Here is a tiny trained network, its code and every weight. The questions are about switching its units off for an input and a target symbol, where a switched-off unit gives its printed mean instead of its output.

import numpy as np


def w(rows, s, z=0):
    codes = np.array(rows[::2]) - 128.0
    scale = np.full(codes.shape[1], s)
    scale[-1] = z or s
    return codes * scale


def f(y):
    return np.maximum(y, 0)


def softmax(a):
    e = np.exp(a - a.max(-1, keepdims=True))
    return e / e.sum(-1, keepdims=True)


def log_softmax(a):
    a = a - a.max(-1, keepdims=True)
    return a - np.log(np.exp(a).sum(-1, keepdims=True))


def net(x, mask):
    ids = ['ΓΔΛΞΠΨαβεζηθμστω'.index(c) for c in x.split()]
    T = len(ids)
    res = E[ids] + P[:T]
    u = 0
    for l in range(2):
        r = res
        for j in range(3):
            rows = slice(3 * j, 3 * j + 3)
            q, k, v = (r @ M[l][rows].T for M in (Q, K, V))
            z = softmax(np.where(np.tri(T) > 0, q @ k.T / 3**0.5, -1e9)) @ v
            o = O[l][rows]
            res = res + np.where(mask[u + j], z, o[:, -1]) @ o[:, :-1]
        u += 3
        y = f(res @ A[l][:, :-1].T + A[l][:, -1])
        res = res + np.where(mask[u : u + 4], y, B[l][:, -1]) @ B[l][:, :-1]
        u += 4
    return log_softmax(res[-1] @ U[:, :-1].T + U[:, -1])


Q, K, V, O, A, B = {}, {}, {}, {}, {}, {}
E = w([
[110,99,138,159,87,103,152],'Γ',
[217,103,207,124,26,106,152],'Δ',
[134,87,125,77,159,128,87],'Λ',
[143,109,132,116,139,79,189],'Ξ',
[158,142,187,54,89,102,183],'Π',
[58,135,88,140,166,126,111],'Ψ',
[92,140,69,96,158,101,159],'α',
[198,60,204,101,99,104,53],'β',
[222,86,91,94,114,137,187],'ε',
[82,160,152,135,70,192,101],'ζ',
[87,77,170,185,107,142,200],'η',
[198,130,108,9,65,186,115],'θ',
[129,216,174,67,145,153,162],'μ',
[130,115,240,102,187,104,45],'σ',
[19,44,144,125,48,153,96],'τ',
[239,143,70,89,128,38,51],'ω',
],0.012)
P = w([
[148,86,90,138,213,166,125],'0',
[140,86,117,108,151,150,177],'1',
[118,106,143,92,96,134,153],'2',
[100,109,154,101,71,102,106],'3',
[46,159,101,88,117,64,101],'4',
[63,180,124,93,126,62,156],'5',
[68,183,101,67,136,39,182],'6',
[127,163,94,40,147,3,211],'7',
],0.0066)
Q[0] = w([
[119,149,50,70,131,2,36],'L0H0',
[75,150,176,214,80,153,167],'L0H0',
[152,128,194,118,114,99,133],'L0H0',
[92,66,202,115,107,73,122],'L0H1',
[156,72,207,40,89,111,194],'L0H1',
[137,164,209,129,135,46,121],'L0H1',
[152,155,65,127,102,177,81],'L0H2',
[109,118,20,175,98,149,123],'L0H2',
[61,116,180,165,85,120,207],'L0H2',
],0.0085)
K[0] = w([
[146,219,127,29,57,85,78],'L0H0',
[57,1,175,130,148,150,138],'L0H0',
[81,122,20,155,136,96,92],'L0H0',
[89,174,94,80,129,98,48],'L0H1',
[61,197,24,107,100,23,46],'L0H1',
[94,167,68,123,142,139,104],'L0H1',
[149,138,95,48,137,134,137],'L0H2',
[202,88,39,177,88,138,206],'L0H2',
[29,91,123,154,152,183,173],'L0H2',
],0.0083)
V[0] = w([
[101,88,55,215,166,42,41],'L0H0',
[28,152,140,197,125,174,167],'L0H0',
[95,46,198,114,164,117,110],'L0H0',
[2,112,47,64,129,137,57],'L0H1',
[101,224,60,107,91,36,155],'L0H1',
[44,96,122,112,196,157,172],'L0H1',
[123,187,139,84,247,179,32],'L0H2',
[181,20,92,188,202,154,191],'L0H2',
[127,140,91,96,182,88,224],'L0H2',
],0.006)
O[0] = w([
[72,55,104,229,140,48,67,70],'L0H0',
[55,58,103,102,134,114,206,1],'L0H0',
[156,79,194,91,222,159,98,184],'L0H0',
[51,61,69,33,149,75,71,218],'L0H1',
[51,193,107,136,93,26,184,132],'L0H1',
[132,95,100,61,247,90,147,189],'L0H1',
[144,164,75,94,220,173,38,82],'L0H2',
[254,72,158,167,158,186,214,174],'L0H2',
[132,163,159,146,164,87,222,192],'L0H2',
],0.0057,0.0022)
A[0] = w([
[170,195,76,186,99,151,192,32],'L0N0',
[54,218,179,133,221,187,107,195],'L0N1',
[253,90,165,52,24,7,155,255],'L0N2',
[210,114,55,7,84,108,182,26],'L0N3',
],0.0048,0.0042)
B[0] = w([
[42,157,2,254,93,180,58,131],'L0N0',
[81,178,18,65,137,128,181,162],'L0N1',
[49,198,74,151,238,202,144,254],'L0N2',
[33,74,33,171,46,162,91,156],'L0N3',
],0.0047,0.0086)
Q[1] = w([
[26,100,126,18,175,181,147],'L1H0',
[63,142,73,174,230,47,190],'L1H0',
[155,111,148,245,2,153,149],'L1H0',
[29,158,62,85,120,162,158],'L1H1',
[228,58,130,139,61,85,73],'L1H1',
[199,141,198,191,147,167,136],'L1H1',
[202,108,134,158,64,103,43],'L1H2',
[108,108,170,152,86,154,140],'L1H2',
[219,72,170,120,83,159,152],'L1H2',
],0.0056)
K[1] = w([
[54,58,169,218,78,80,77],'L1H0',
[58,160,138,84,39,108,81],'L1H0',
[184,100,124,75,166,132,93],'L1H0',
[151,146,223,133,123,46,60],'L1H1',
[167,94,116,163,186,254,249],'L1H1',
[150,66,81,79,146,187,73],'L1H1',
[137,39,126,199,157,96,160],'L1H2',
[237,149,171,115,106,106,155],'L1H2',
[180,70,120,115,169,190,73],'L1H2',
],0.0065)
V[1] = w([
[181,100,235,169,181,78,171],'L1H0',
[148,113,205,110,75,182,125],'L1H0',
[208,93,148,64,156,77,129],'L1H0',
[47,68,110,201,90,172,131],'L1H1',
[144,82,162,129,140,104,2],'L1H1',
[192,128,78,180,84,68,161],'L1H1',
[191,112,44,151,79,191,106],'L1H2',
[77,46,138,110,59,176,134],'L1H2',
[134,213,213,52,99,147,133],'L1H2',
],0.0098)
O[1] = w([
[120,104,47,229,181,91,174,75],'L1H0',
[209,122,43,144,71,129,166,63],'L1H0',
[150,143,57,195,170,137,59,112],'L1H0',
[131,121,170,42,158,102,215,71],'L1H1',
[175,82,121,138,91,22,79,71],'L1H1',
[42,199,168,181,130,118,160,2],'L1H1',
[190,254,215,135,62,75,155,107],'L1H2',
[139,183,60,64,152,55,169,83],'L1H2',
[175,105,19,140,82,206,132,137],'L1H2',
],0.009,0.0051)
A[1] = w([
[114,91,36,80,108,67,101,162],'L1N0',
[131,111,163,130,124,50,142,3],'L1N1',
[146,79,190,107,72,146,135,106],'L1N2',
[211,211,59,83,253,97,123,99],'L1N3',
],0.0055,0.0046)
B[1] = w([
[207,208,185,173,195,106,128,254],'L1N0',
[190,206,135,100,196,156,87,137],'L1N1',
[3,123,32,143,118,54,33,163],'L1N2',
[78,114,78,140,66,59,215,219],'L1N3',
],0.0072,0.0056)
U = w([
[110,83,120,148,124,111,234,254],'Γ',
[142,208,98,112,52,153,180,192],'Δ',
[163,90,88,146,153,133,86,249],'Λ',
[54,150,82,185,180,166,127,205],'Ξ',
[127,90,63,130,122,247,128,67],'Π',
[126,128,192,102,203,146,143,74],'Ψ',
[77,145,160,112,209,174,113,39],'α',
[188,137,119,184,115,87,131,105],'β',
[168,203,175,154,128,171,176,80],'ε',
[130,15,103,13,43,80,188,91],'ζ',
[87,146,42,198,160,94,194,150],'η',
[158,171,157,77,68,162,154,159],'θ',
[138,91,114,143,130,255,121,16],'μ',
[182,71,107,161,110,126,110,131],'σ',
[207,213,177,88,202,131,191,92],'τ',
[13,244,99,231,51,69,59,168],'ω',
],0.0055,0.0045)

Each question gives the input, a string of symbols that net reads in full, and the target symbol t.
The units are the heads (3 rows each of Q, K, V and O) and the neurons (one row each of A and B). Each row of codes is followed by its name. A weight is (code - 128) times the scale printed after its matrix; where a second scale follows, it is the last column's (O, A, B and U).
mask holds one flag per unit, layer by layer, with each layer's heads first. A switched-off unit (its flag False) gives its mean, the last column of its rows in O or B, instead of its output. The means were averaged over made-up inputs and are rounded, as every weight is.
A unit's drop is (log p(t) with every unit on - log p(t) with that unit switched off) / (log p(t) with every unit on - log p(t) with every unit switched off).
The circuit of an input: a set's keep is (log p(t) with only the set's units on - log p(t) with every unit switched off) / (log p(t) with every unit on - log p(t) with every unit switched off). Starting from the 12 units with the biggest drops (on a tie, the unit counted first), units are removed one at a time, each time the one whose removal leaves the highest keep (on an exact tie, the one counted first), for as long as the keep stays at least 0.8.
circuit, biggest first: the units of the circuit, biggest drop first
most important unit: the unit with the biggest drop
top k neurons: the k neurons with the biggest drops, biggest first
k most important neurons of layer l: the k neurons of layer l with the biggest drops, biggest first
which heads matter: for each layer, one digit per head in row order, 1 if its drop is at least 0.15 and else 0, layers parted by /
input Γ η η τ, target ζ: which heads matter : 100 / 010
input Δ Π β α η τ τ Δ, target ζ: which heads matter : 011 / 110
input η Ξ Γ, target η: circuit, biggest first : (L1H0; L0H2; L0H1)
input θ τ Γ, target ζ: circuit, biggest first : (L1H1; L1H0; L1N0)
input ω Γ ω η ζ, target ω: which heads matter : 110 / 010
input Π Δ θ, target Δ: circuit, biggest first : (L1H2; L0H0; L0N3)
input β Δ Ξ θ Λ α, target Δ: which heads matter : 110 / 101
input θ θ Δ τ, target ζ: which heads matter : 001 / 110
input Γ Λ Γ Ξ α τ θ, target ζ: circuit, biggest first : (L0H1; L1H0)
input μ Π Ψ ε, target Π: which heads matter : 100 / 011
input Γ Ξ Λ Γ η, target Γ: which heads matter : 101 / 110
input τ Δ ω, target τ: circuit, biggest first : (L1H2; L1H1; L0H0)
input σ σ Ψ σ τ α, target ζ: circuit, biggest first : (L1H0; L1H1)
input Ξ σ Ψ, target Λ: circuit, biggest first : (L1H1; L0H2)
input Ψ Ξ Ξ ζ μ ε, target Π: 2 most important neurons of layer 0 : (L0N2; L0N3)
input Π Ξ τ θ α Γ Δ ω, target ω: most important unit : L0H0
input ε Λ Δ σ ω Λ Ξ σ, target ω: circuit, biggest first : (L0H0; L0H1)
input ω ε Λ, target ω: which heads matter : 100 / 011
input Λ ε Π Π σ Ξ Ξ, target Λ: which heads matter : 001 / 011
input Π Ξ ω Γ, target ω: which heads matter : 110 / 010
input Γ ω ω θ σ η, target ω: top 2 neurons : (L1N2; L0N1)
input ω Ψ η, target ω: circuit, biggest first : (L1H2; L1H1; L0H0)
input α Λ ε Ξ η ω θ α, target ω: which heads matter : 100 / 010
input Ξ η ω Γ, target ω: which heads matter : 110 / 011
input α Λ θ Λ τ θ, target ζ: top 2 neurons : (L1N3; L1N2)
input β Λ σ η σ β, target Λ: top neuron : (L0N3)
